Each row has a class, written after it.
[  20   -3   -1 -177   83  -86  -45  -24  -14  108 -114  186  251 -209
   38  -28  172  -19   27  210    9 -149   51 -215  -86  150   73 -249
  -25 -191  -37  -32]
ralen
[ -28  106   -6  -84   50   31   32  143 -161  -35   99    6 -173  -44
   82    5  -34  -44   18   95 -104   13  -86    8   14    0   74  150
   30   78   12  -83]
vuris
[ 245  323  475  224 -151  345  -59  -53 -384 -409 -192 -254   43 -110
   37   -3 -319  114 -266 -177  -95   26 -425  156  -69   -7 -192  -97
  -66  172    9   81]
vuris
[ 145  165  292  151   57 -122 -122 -140   -4  -85 -424  343   76 -133
   33  -24  -23    0 -121  -87  -96  -29  -62  -25 -122    5 -130 -232
 -118 -168  -28 -123]
neta
[  46  144  156 -255   66  -86   76   69 -315 -206  128 -127  217 -350
   97   18  130   15 -112  484  -52 -170   -4 -532 -105  337   67 -193
  107  -76 -215   79]
vuris
[ 358  339  459  -57   37  113  -14   75 -213 -315 -294   86  147 -224
  142  -42 -228    3 -198  124 -235 -122 -250  -25  -80   73 -100 -244
  -52 -130  120 -157]
Rebu
[ -75  122   -3   44  143 -338  -99 -143   50  341 -497  899   33  -72
   91  -33  258 -182  -61   65   10   16   30  -17 -236 -136   -1 -205
  -55 -221  -64 -304]
muni
[  61  -60  -23   84   14  -32 -129  -78  209  172 -177  173   73    9
  -95   69   87   10   62 -213  125   63   30   77  -61  -90  -55  -45
 -118  -82   52  -42]
Kir
[ -38  118   47  -50  -19   77   44  168 -181  -37   92  -32  -26 -118
  106  -35  -46  -53  -54  185 -138  -50  -56 -111  -50    2   44   93
   97   40   33  -30]
Kir
[ 243  184  123   87   22  102   57   87  -38  -71 -114  104  -45   60
   37   25 -163  -69  -55 -146 -149  -10 -212  259   70  -97  -23  -32
  -64  -47  162 -111]
Simaz
[ 137  -25  101   23  307 -453  -91 -239  220  189 -646  793  233 -120
   74   25  120  -69  -37    3 -188 -160  105  107 -176  -62 -179 -418
 -191 -505    8 -217]
bezi
[  11  139  -51  -67   28   38   90  143  -15   68   99  143 -230  110
   52   52  -60 -107   37  -30  -88    7   37  169   34 -132   27  155
    6   64  198 -254]
muv
[-119 -390 -360   35   53  -34   39  -12  409  261  318 -286   58  129
 -238  110   99    8  269 -109   67   72  277   32  140  -30   64  157
 -104    2   93  222]
bezi
[ -28  -97  -33 -165  240 -228   14  -15   30  -36  142 -133  178 -111
  -12   37  106   30   56  277  -67 -198  210 -280  -16  211    1 -209
  -83 -246  -91  110]
ralen
[  93  101  139   17   18  -22    2   59 -121  -78  -77  -97  -32  -32
   43  -71 -127   -1  -88   -5 -108   33 -116  160   31   13   -1  -21
    3  113   31  -16]
Barop
[ -40   -6 -106  126   55  -71   -9  -53   82  153 -102  249  -29  105
  -18   33   15  -93   19  -74  -32   53   18  158    6 -119    6   -9
  -53  -62   36  -51]
bezi
[ -37  -51 -178  110  -24   45  -11   51  147  217   68  121 -218  204
  -70   56   30  -48   92 -233   65  164   19  286    4 -232   36  290
  -67  147   66  -58]
muni
[ 109  -37   59  -75   92 -122  -97  -52   -8   -5 -143   18  239 -206
   31   20   90   50  -19  144   28 -119   32 -239  -91  168  -18 -265
  -20 -171  -62   80]
peka
[  89 -124   53  -20  116  113  -31  -17   38  -89   82 -388  125  -97
  -91   53  -24  116   64  -23  -47  -97  -39 -132  -17  177  -60 -112
 -119  -43   15  166]
Kir
[ 101 -224 -215    2  114 -223  -66 -160  368  285 -180  473   87    8
  -93   96  252   13  131 -135  132   27  201   56  -36 -142  -46  -72
 -128 -228  -25  -69]
peka
[ -38   68 -112  -12   53  -93   11  133  126  195  -86  413 -208  101
   79    7   61 -145   56  -72  -29   59   55  209  -43 -250   51  200
  -24  -50   99 -313]
Rebu
[ -34   87    2 -355  156 -195  -17  -20 -234 -140  159  -71  254 -267
   36   81  276   49  -27  466   11 -202  171 -761 -154  459  120 -319
   70 -286 -236  160]
Rebu
[-155 -103 -272  177 -115   47   38   91  246  302  174   37 -360  364
 -134   53  -83 -110  167 -446   94  281   69  471  115 -373   31  382
  -24  276  140  -85]
muv
[ 222 -192   52   16  124 -168 -132 -186  346   33 -178   88  260  -88
 -121   64   72  105   55  -72   36  -43  110   15  -19   40 -116 -238
 -240 -257  -49  116]
ralen
[-107   -4 -186 -154   42  -59   55  160 -128  105  291  -89 -124  -57
   22   -5  169  -62   44  139   27  -12  105 -339  -83  102  188   72
   67   83  -47  -44]
peka
[  69  191   72   56  -88  -91 -112   28  -41  151 -359  634  -58  -22
  148  -46   13 -118  -94  -27   11   92  -80  162 -117 -235   56   22
   67  -54   68 -309]
peka
[ 128  200  201   48  -42   99  -61   52  -77  -50 -153  219   50  -80
   66   43 -115   15  -34   -1 -185  -44  -78   89    4  -84  -72  -27
    7  -33  100  -43]
Barop
[ 137  168   12  -25  154 -191  -47    4   95  181 -352  676  -29   50
   50   79  105 -137  -23 -105  -32   37   11  158  -55 -138   61 -124
 -130 -170  134 -311]
Barop
[  68  -21    3   19   84  -13    7  -12   77   34 -115  152  -86   16
   10  -60    3  -27   41  -75  -70   -9   -2  125   27  -22   43   12
 -133    7  134 -132]
neta
[ 207   73  169  -62 -186  291  -21   20 -126 -317  235 -490  277 -189
  -45   33  -95  159  -91  186   46  -83 -115 -326   49  213   27  -78
   61   68  -13  222]
fugos
[ 200  -56  -13   13 -122  377   90  173  110 -134  328 -574 -128  148
 -100   71 -247   96  102 -230  -12   36   -9  211  195  -25  -77  250
  -74  256  219   94]
bezi
[-201 -142 -288  -49   50  -97   72   76   50  230  206  -33  -31   49
  -55  -44  106 -113   81   89    6   72  142  -69   20  -23  201   95
   15   59   20   -6]
bezi
[ -13   34  -53  -93    3  107   36  155 -161  -20  136 -184 -103  -22
   52 -124  -34  -41    1  146  -24   15  -46  -30   52  101  233  114
   26  190  106  -69]
neta
[ 145  217  184 -193  144 -131   21  -18 -128 -154  -63  181  240 -184
   53   98   64    3  -84  262  -98 -236   56 -354  -68  227   11 -320
   -8 -276   26 -101]
fugos
[  84  -45  -85  -76  320 -415  -69 -179  198  301 -591  874  138  -83
   95   21  231 -108   62    0 -105 -133  140   52 -153  -37  -86 -372
 -193 -470  -24 -218]
bezi
[  64  192   97   27  -48  -32  -65   41  -91  -16 -156  259  -80   37
   65   15  -45  -19  -88  -69    8  111  -63  221  -84 -161  -15  132
   43   29   14 -103]
Rebu
[ 210 -116   71   16  211 -127 -135 -138  289  151 -431  264  236 -127
   -9   49   90   44  107 -120  -55 -172   18  126  -36   18 -171 -345
 -272 -277   95  -56]
Barop
[ -11  -21  -50 -202   31  -82  -11   94   31   71  181   91   70  -86
   11   41  167    5   84  276   25  -67  180 -376  -27  159  173   29
   62  -48  -43   17]
muni
[ 148   20  104   85  -58   75    4    7  -51 -105    5 -182   30  -69
   15   -5  -38   17  -50  -76  -17  -14 -167   -8  -51   21  -35  -65
  -58   49  -55   29]
peka
[  54 -115  -66  113   38   85    5   33   66  -15   61 -177   23    2
  -20  -19  -95    4   55   -8  -90   25 -103   32   75   -6  -17   24
  -29   43   -7  192]
bezi
[ -54  195  -12  -14 -151  326   39  271 -244 -131  348 -251 -182   56
   43    9 -187   -7  -16   69  -71   71 -108  -63   53  -79  166  325
  149  267  101   -6]
fugos
[-272 -215 -522 -192    0  -21  110  201  172  330  470   47 -337  204
  -92    4  260  -98  233  -43  143  206  242  -72   44 -122  336  474
   59  210   44  -65]
Rebu
[ -65  133  -34    7 -171  176   17  169 -100   26   94   37 -200   78
   50 -117 -117  -78  -71  -41   39  210 -120  249   53 -208  119  284
   78  323   53 -126]
Rebu
[ -98  135  -11    2  -78  195   70  231 -256 -108  339 -387 -129  -11
   76  -80  -61  -35  -31  149   -5   -2 -127 -104   31   31   92  166
   92  268  -69   42]
Simaz
[ 214  197  214   59   43   -4  -30   -4  -23  -94 -172   39   62  -15
  -16   30 -131  -32  -63 -143  -30   14 -123  225   45  -26  -67 -128
 -161  -56  160  -94]
Kir
[ 226  253  347  -67   30  197   17   42 -460 -477   32 -409  235 -308
  145  -41 -186  110 -158  330 -169 -199 -280 -247    4  281  -51 -282
   24  -58 -144  148]
peka
[ -75   81 -213  -78 -115  203  158  307  -18   96  482 -155 -334  281
  -38   30  -70 -151  150  -86   26  165   -4  184  152 -169  243  423
   42  269  193 -141]
ralen
[-109  -95 -288 -152  102 -161   40   87  101  282  117  188  -78   96
  -43  107  201  -96  111   -3   96   27  223 -129  -84  -36  164   84
   50  -52   89 -110]
muv
[ 132  -42   18   46  211 -278  -95 -164  287  164 -386  541  154  -39
  -31   67  133  -61   20  -53  -25  -71  110  -10  -99  -54  -16 -256
 -211 -344  124 -170]
fugos
[ 228   61  165   23  -83  236   -1   80   40 -118    9 -196  -19   13
  -47   23 -238   55   10 -226 -104   23 -109  178   51  -80  -25   29
 -106   71  212  -83]
muv
[  15  165  -41 -287  -44  198  149  235 -258  -86  456 -255   21  -64
   21   35   52  -48   38  387  -12  -72   53 -374   65  234  296   88
   94  107   53  -23]
muni
[  21  186  -83 -178 -128  283  166  303 -236 -169  531 -420 -232  131
   21   33 -129  -56    3  148  -14   74  -46  -82  117   39  167  300
  109  269  117   16]
Rebu
[  18 -123 -104  -95  -13  265   84   88    5  -58  384 -502  -24   34
 -113   61  -31   42  142   65   60    3   -7  -96  148  148  118   87
  -88  179   57  131]
vuris
[ 146    5  252  -45  204 -291 -126 -226    7  -92 -362  313  496 -355
   60   75  139   86 -117  296 -107 -291   75 -351 -164  260  -80 -532
  -39 -434 -148  109]
muv
[ 164   78  113  -58   79  -54  -70  -64   80  -13 -160  198  184 -105
    4  115   36    7  -28   28  -33 -118   29  -87  -72   46  -33 -242
 -106 -229   53 -141]
muv
[ 109  -33  120  -90    4  161   60   11 -156 -200  119 -452  124 -174
   -1  -31  -98  100  -17  132  -77 -118 -102  -71   60  213  -42 -118
  -82   76  -52  168]
vuris
[ 156  104  189   -8   89 -144 -128   -7  -31   33 -337  416  137 -238
  119  -99   53   -4  -95  140  -66  -83  -56  -68 -129  -16   -5 -165
  -21 -157  -17 -165]
Kir
[-348   -3 -443  -70   12  -49  -18  200   91  393  214  356 -401  233
    5   47  225 -202  165  -75   86  227  111  -23  -54 -221  291  398
   61  109   57 -241]
Simaz
[ 154 -186  -57    5   31  -35 -107 -174  292  102 -133  134  181  -39
 -150   92   94  106  122 -181  108   47   99   21   12  -51  -67 -114
 -152 -164   48   51]
peka
[ 186  210  253   12   36   53  -29   16 -103 -132 -232   40   93  -75
   65   11 -152  -21 -103   -8 -115  -55 -135   55  -70    7 -114 -150
  -56  -79  155 -140]
bezi
[ 191  157  201  144  -58   86  -34  -19   53  -38 -252  172   61   67
   -8   25 -220  -31 -102 -231  -68   23 -135  310   60 -139 -112  -93
  -59   -7  213 -152]
bezi
[ 143  326  296   74 -150  325   -7  171 -404 -264   23 -286  -58 -128
  115  -99 -250   16 -249   47  -87   -7 -314   16  -22   62   -1   38
  105  274   86  -17]
Kir
[  64   26 -142  -16   26   58   82   51   39   39  142   42 -116  137
  -61  122    1  -45   58  -97   52  102   37  145   84 -112   47  132
  -24   18   65  -90]
peka
[  95   65  180   59   12   78  -25  -23  -91 -211   36 -283  143  -66
   -9   17 -142   76  -89   54  -42  -60 -112   19   14   70 -139 -122
  -34    2  -79  176]
ralen
[  80  244  180 -108  -62  113   47   86 -228 -208  118  -70   76   28
   54   38 -135  -23 -107  242   -5  -14  -86 -122   65  106   76  -34
   93   54   68   -7]
muni
[ 116 -212 -232  310   41 -143 -132 -142  574  493 -160  475 -113  330
 -262  202  115  -80  289 -582  181  279   56  595   22 -462  -55  204
 -205  -28  266  -95]
peka
[-236 -234 -438   38  -45  -91   40  103  165  381  221  198 -296  282
  -56  -15  170 -119  169 -172  170  240  119  187    1 -292  250  391
   62  197   -9 -115]
peka
[ -15  -56  -33 -219   71    7   34   94 -124  -56  276 -296   65 -151
   21   32  100   57   62  268  -25 -156   93 -456  -73  268   45  -99
   65   14  -83  117]
peka
[-219 -211 -465  -85   30  -38  150  171  116  335  377   -6 -556  402
 -125   22   91 -128  269 -266   75  334  142  367   88 -225  332  599
  -45  308  150 -139]
vuris
[  -5 -246 -228  127   12  -74  -51  -83  304  264   22   75   23  200
 -152   86    8  -29  156 -185   64  100  124  231   65 -197   26   31
 -102  -88   81   25]
peka
[-268  -36 -390  -96   22  -76   91  211   65  368  261  238 -317  106
   29    0  197 -202  183   45   51  120  185   21    0 -197  206  332
   56  134   72 -245]
peka
[  64   68   87  123  -21  134    0   39   19   18 -104   51 -164   82
  -20  -58 -152  -31  -29 -218  -47  125 -112  387   63 -159   20  142
  -90  147  131 -192]
Kir
[-133 -142 -250  -51  -17  -23   33  150  163  245  285  -16 -208  159
  -48  -23  126  -97  148  -15  108  144   69  111   -9 -146  196  331
   16  198   43 -114]
ralen
[  56  106  129   65  135 -186  -53 -103  -58  -30 -405  324  118 -150
  108  -24  -13  -36 -184   18 -138  -72  -55   78 -100   24  -91 -231
  -43 -204  -84 -114]
bezi
